Below is a small trained network, with its code and all its weights. Each question gives an input and a class and asks what happens when units are switched off, that is, made to give their printed mean instead of their output.

import numpy as np


def w(rows, s, z=0):
    codes = np.array(rows[::2]) - 128.0
    scale = np.full(codes.shape[1], s)
    scale[-1] = z or s
    return codes * scale


def norm(h):
    return h / np.sqrt((h * h).mean(-1, keepdims=True) + 1e-5)


def f(y):
    return np.maximum(y, 0)


def log_softmax(a):
    a = a - a.max(-1, keepdims=True)
    return a - np.log(np.exp(a).sum(-1, keepdims=True))


def net(x, mask):
    res = np.array(x, float).reshape(1, 4) / 4 @ E
    u = 0
    for l in range(2):
        y = f(norm(res) @ A[l][:, :-1].T + A[l][:, -1])
        res = res + np.where(mask[u : u + 9], y, B[l][:, -1]) @ B[l][:, :-1]
        u += 9
    return log_softmax(norm(res)[-1] @ U[:, :-1].T + U[:, -1])


A, B = {}, {}
E = w([
[28,129,168,145],'x0',
[229,97,145,169],'x1',
[79,255,138,112],'x2',
[178,128,249,96],'x3',
],0.0055)
A[0] = w([
[85,198,232,149,106],'0.n0',
[255,84,114,121,193],'0.n1',
[147,126,31,133,129],'0.n2',
[129,246,157,132,120],'0.n3',
[100,140,92,220,137],'0.n4',
[168,166,52,3,79],'0.n5',
[110,200,57,127,82],'0.n6',
[168,162,4,71,4],'0.n7',
[80,137,112,88,83],'0.n8',
],0.0081,0.0045)
B[0] = w([
[130,159,127,59,224],'0.n0',
[138,111,178,168,255],'0.n1',
[94,138,132,151,194],'0.n2',
[142,172,116,137,223],'0.n3',
[108,100,125,122,184],'0.n4',
[140,163,132,194,175],'0.n5',
[196,84,186,139,188],'0.n6',
[105,222,116,248,166],'0.n7',
[124,93,111,141,159],'0.n8',
],0.011,0.0053)
A[1] = w([
[163,50,90,254,124],'1.n0',
[53,52,27,153,197],'1.n1',
[1,60,91,207,7],'1.n2',
[82,52,82,151,140],'1.n3',
[129,230,114,150,120],'1.n4',
[113,252,240,104,179],'1.n5',
[241,255,114,157,173],'1.n6',
[77,217,68,67,14],'1.n7',
[152,66,234,105,170],'1.n8',
],0.0079,0.0019)
B[1] = w([
[120,172,173,182,228],'1.n0',
[170,165,66,66,190],'1.n1',
[232,100,19,74,200],'1.n2',
[174,254,101,93,171],'1.n3',
[71,181,194,57,197],'1.n4',
[113,93,104,67,255],'1.n5',
[42,131,130,153,235],'1.n6',
[138,138,211,169,176],'1.n7',
[112,34,77,112,196],'1.n8',
],0.0076,0.0073)
U = w([
[45,199,201,31,175],'0',
[220,135,73,202,3],'1',
[162,143,29,63,232],'2',
[199,2,199,196,162],'3',
[95,6,141,33,21],'4',
[83,219,131,238,169],'5',
],0.019,0.0041)

Each question gives the input, the list of numbers given to net, and the class t.
The units are the neurons (one row each of A and B). Each row of codes is followed by its name. A weight is (code - 128) times the scale printed after its matrix; where a second scale follows, it is the last column's (A, B and U).
mask holds one flag per neuron, layer by layer. A switched-off neuron (its flag False) gives its mean, the last column of its row in B, instead of its output. The means were averaged over made-up inputs and are rounded, as every weight is.
A unit's drop is (log p(t) with every unit on - log p(t) with that unit switched off) / (log p(t) with every unit on - log p(t) with every unit switched off).
The circuit of an input: a set's keep is (log p(t) with only the set's units on - log p(t) with every unit switched off) / (log p(t) with every unit on - log p(t) with every unit switched off). Starting from the 12 units with the biggest drops (on a tie, the unit counted first), units are removed one at a time, each time the one whose removal leaves the highest keep (on an exact tie, the one counted first), for as long as the keep stays at least 0.8.
units of the circuit, in order: the units of the circuit, biggest drop first
most important unit: the unit with the biggest drop
k most important neurons: the k neurons with the biggest drops, biggest first
top k neurons in layer l: the k neurons of layer l with the biggest drops, biggest first
drop when u is switched off: that unit's drop, to one decimal
input [8,5,-3,8], class 4: units of the circuit, in order -> 1.n8, 0.n0, 1.n0
input [-1,1,0,-8], class 5: 2 most important neurons -> 0.n7, 1.n0
input [8,-5,-2,-1], class 2: most important unit -> 1.n2
input [3,5,1,-2], class 1: 4 most important neurons -> 0.n0, 1.n5, 1.n0, 1.n4
input [1,3,7,-5], class 0: top 3 neurons in layer 1 -> 1.n4, 1.n5, 1.n0
input [7,6,1,4], class 4: 2 most important neurons -> 1.n8, 0.n7
input [7,-5,-8,3], class 2: top 2 neurons in layer 0 -> 0.n1, 0.n6
input [-2,4,1,-1], class 5: top 2 neurons in layer 1 -> 1.n0, 1.n2
input [-1,-1,-4,-4], class 1: top 3 neurons in layer 0 -> 0.n0, 0.n7, 0.n1
input [0,1,-8,-5], class 1: 4 most important neurons -> 1.n0, 0.n1, 1.n5, 0.n0
input [-5,-5,7,-2], class 5: top 2 neurons in layer 0 -> 0.n7, 0.n5
input [-8,-1,2,6], class 3: top 4 neurons in layer 0 -> 0.n1, 0.n0, 0.n7, 0.n2
input [2,-5,-6,5], class 4: top 2 neurons in layer 0 -> 0.n6, 0.n1
input [-4,5,-2,-1], class 3: units of the circuit, in order -> 0.n1
input [-5,-7,-6,8], class 3: drop when 0.n1 is switched off -> 0.5
input [-2,-2,-2,-2], class 5: drop when 0.n7 is switched off -> 0.2
input [-8,-7,-3,-7], class 5: drop when 0.n7 is switched off -> 0.4
